Below is a small trained network, with its code and all its weights. Each question gives an input and a class and asks what happens when units are switched off, that is, made to give their printed mean instead of their output.

import numpy as np


def w(rows, s, z=0):
    codes = np.array(rows[::2]) - 128.0
    scale = np.full(codes.shape[1], s)
    scale[-1] = z or s
    return codes * scale


def norm(h):
    return h / np.sqrt((h * h).mean(-1, keepdims=True) + 1e-5)


def f(y):
    return y / 2 * (1 + np.tanh(0.7978845608 * (y + 0.044715 * y**3)))


def log_softmax(a):
    a = a - a.max(-1, keepdims=True)
    return a - np.log(np.exp(a).sum(-1, keepdims=True))


def net(x, mask):
    res = np.array(x, float).reshape(1, 7) / 4 @ E
    u = 0
    for l in range(2):
        y = f(norm(res) @ A[l][:, :-1].T + A[l][:, -1])
        res = res + np.where(mask[u : u + 7], y, B[l][:, -1]) @ B[l][:, :-1]
        u += 7
    return log_softmax(norm(res)[-1] @ U[:, :-1].T + U[:, -1])


A, B = {}, {}
E = w([
[161,159,6,178,174,188,251,137,173,77],'x0',
[252,108,248,43,104,106,216,150,111,22],'x1',
[104,208,192,217,48,61,159,58,181,83],'x2',
[153,166,53,100,105,70,93,117,61,87],'x3',
[119,130,126,119,130,132,127,128,131,130],'x4',
[50,50,165,183,186,134,98,172,108,2],'x5',
[114,101,140,143,90,221,146,28,66,119],'x6',
],0.0065)
A[0] = w([
[93,180,153,160,108,87,156,92,142,100,29],'L0N0',
[113,101,138,109,121,197,142,10,91,109,12],'L0N1',
[152,148,66,126,118,64,96,107,61,75,2],'L0N2',
[127,164,140,102,165,84,130,191,174,134,99],'L0N3',
[120,101,200,162,143,181,158,159,195,177,65],'L0N4',
[175,169,94,167,144,179,129,145,125,87,116],'L0N5',
[87,86,133,158,127,119,133,157,96,69,61],'L0N6',
],0.012,0.0055)
B[0] = w([
[224,86,140,152,63,197,51,140,173,124,216],'L0N0',
[179,123,78,199,137,7,143,188,70,145,237],'L0N1',
[125,95,80,45,128,100,131,42,123,48,183],'L0N2',
[130,159,107,194,149,70,130,163,99,138,246],'L0N3',
[140,136,21,37,114,60,94,55,77,20,252],'L0N4',
[83,108,140,112,64,143,147,160,130,142,223],'L0N5',
[151,73,193,123,190,112,177,77,180,206,225],'L0N6',
],0.012,0.0037)
A[1] = w([
[197,59,88,117,204,243,114,189,4,171,2],'L1N0',
[233,254,111,52,96,115,180,74,122,251,8],'L1N1',
[168,118,67,129,86,193,236,151,169,113,44],'L1N2',
[214,166,207,109,118,103,192,210,65,60,99],'L1N3',
[233,161,209,55,152,164,180,146,103,62,81],'L1N4',
[114,97,245,58,51,76,19,121,17,185,80],'L1N5',
[186,76,80,39,202,165,82,216,114,141,19],'L1N6',
],0.0074,0.0038)
B[1] = w([
[167,155,175,133,69,103,107,123,154,134,189],'L1N0',
[110,5,197,134,197,116,117,105,144,99,200],'L1N1',
[79,184,190,73,141,127,156,182,134,72,181],'L1N2',
[102,130,96,160,127,151,121,102,85,202,243],'L1N3',
[78,166,73,129,144,165,34,103,137,196,210],'L1N4',
[105,172,103,105,131,170,220,194,159,74,255],'L1N5',
[191,152,169,211,52,150,105,69,169,61,185],'L1N6',
],0.013,0.005)
U = w([
[143,122,60,30,112,70,124,46,105,54,139],'0',
[190,147,120,184,123,17,163,196,70,161,254],'1',
[210,156,184,162,39,154,89,112,195,104,86],'2',
[75,197,142,70,125,159,243,216,150,96,66],'3',
[123,8,197,111,208,105,138,95,155,148,77],'4',
[56,187,85,151,135,182,66,86,94,216,124],'5',
],0.014,0.0052)

Each question gives the input, the list of numbers given to net, and the class t.
The units are the neurons (one row each of A and B). Each row of codes is followed by its name. A weight is (code - 128) times the scale printed after its matrix; where a second scale follows, it is the last column's (A, B and U).
mask holds one flag per neuron, layer by layer. A switched-off neuron (its flag False) gives its mean, the last column of its row in B, instead of its output. The means were averaged over made-up inputs and are rounded, as every weight is.
A unit's drop is (log p(t) with every unit on - log p(t) with that unit switched off) / (log p(t) with every unit on - log p(t) with every unit switched off).
The circuit of an input: a set's keep is (log p(t) with only the set's units on - log p(t) with every unit switched off) / (log p(t) with every unit on - log p(t) with every unit switched off). Starting from the 12 units with the biggest drops (on a tie, the unit counted first), units are removed one at a time, each time the one whose removal leaves the highest keep (on an exact tie, the one counted first), for as long as the keep stays at least 0.8.
units of the circuit, in order: the units of the circuit, biggest drop first
top k neurons: the k neurons with the biggest drops, biggest first
k most important neurons of layer l: the k neurons of layer l with the biggest drops, biggest first
input [-6,5,2,1,-1,-8,-2], class 4: units of the circuit, in order	[L1N1]
input [-5,3,0,-1,-7,-6,6], class 1: top 3 neurons	[L0N1, L0N6, L1N5]
input [7,8,-3,4,-3,7,7], class 5: units of the circuit, in order	[L1N3, L1N4]
input [-4,-6,-6,7,0,-6,8], class 1: 2 most important neurons of layer 0	[L0N1, L0N4]
input [2,-5,3,-2,7,8,-7], class 4: top 2 neurons	[L0N6, L0N1]
input [-7,-7,-7,-1,0,5,-3], class 2: top 2 neurons	[L1N6, L1N0]
input [3,-8,-1,7,5,8,3], class 4: units of the circuit, in order	[L0N6, L1N4]
input [-8,-4,1,1,5,5,-7], class 3: top 2 neurons	[L1N5, L0N1]
input [4,3,8,7,-1,2,5], class 2: top 3 neurons	[L0N0, L0N4, L0N5]
input [2,2,-7,-3,-6,7,1], class 2: 3 most important neurons of layer 1	[L1N6, L1N0, L1N1]
input [-4,3,-8,6,1,-2,-7], class 2: top 4 neurons	[L1N6, L0N1, L0N4, L1N0]
input [-2,8,-7,1,-7,-4,3], class 5: 2 most important neurons of layer 1	[L1N4, L1N3]
input [-1,-6,-2,8,0,6,-2], class 0: top 2 neurons	[L0N2, L1N1]
input [2,-7,-3,-7,-7,7,3], class 0: 3 most important neurons of layer 1	[L1N1, L1N3, L1N4]
input [-2,7,-8,-2,-8,-7,5], class 2: units of the circuit, in order	[L1N6]
input [2,5,3,2,4,-4,1], class 5: top 3 neurons	[L1N4, L1N3, L0N6]
input [8,-3,1,5,2,-7,5], class 3: top 4 neurons	[L1N2, L0N5, L0N4, L0N6]
input [-4,-6,2,8,3,6,3], class 0: top 2 neurons	[L0N2, L1N1]
input [7,8,-1,-6,3,5,7], class 5: 2 most important neurons of layer 1	[L1N3, L1N4]
input [3,-3,1,-5,5,-6,0], class 4: units of the circuit, in order	[L1N1]
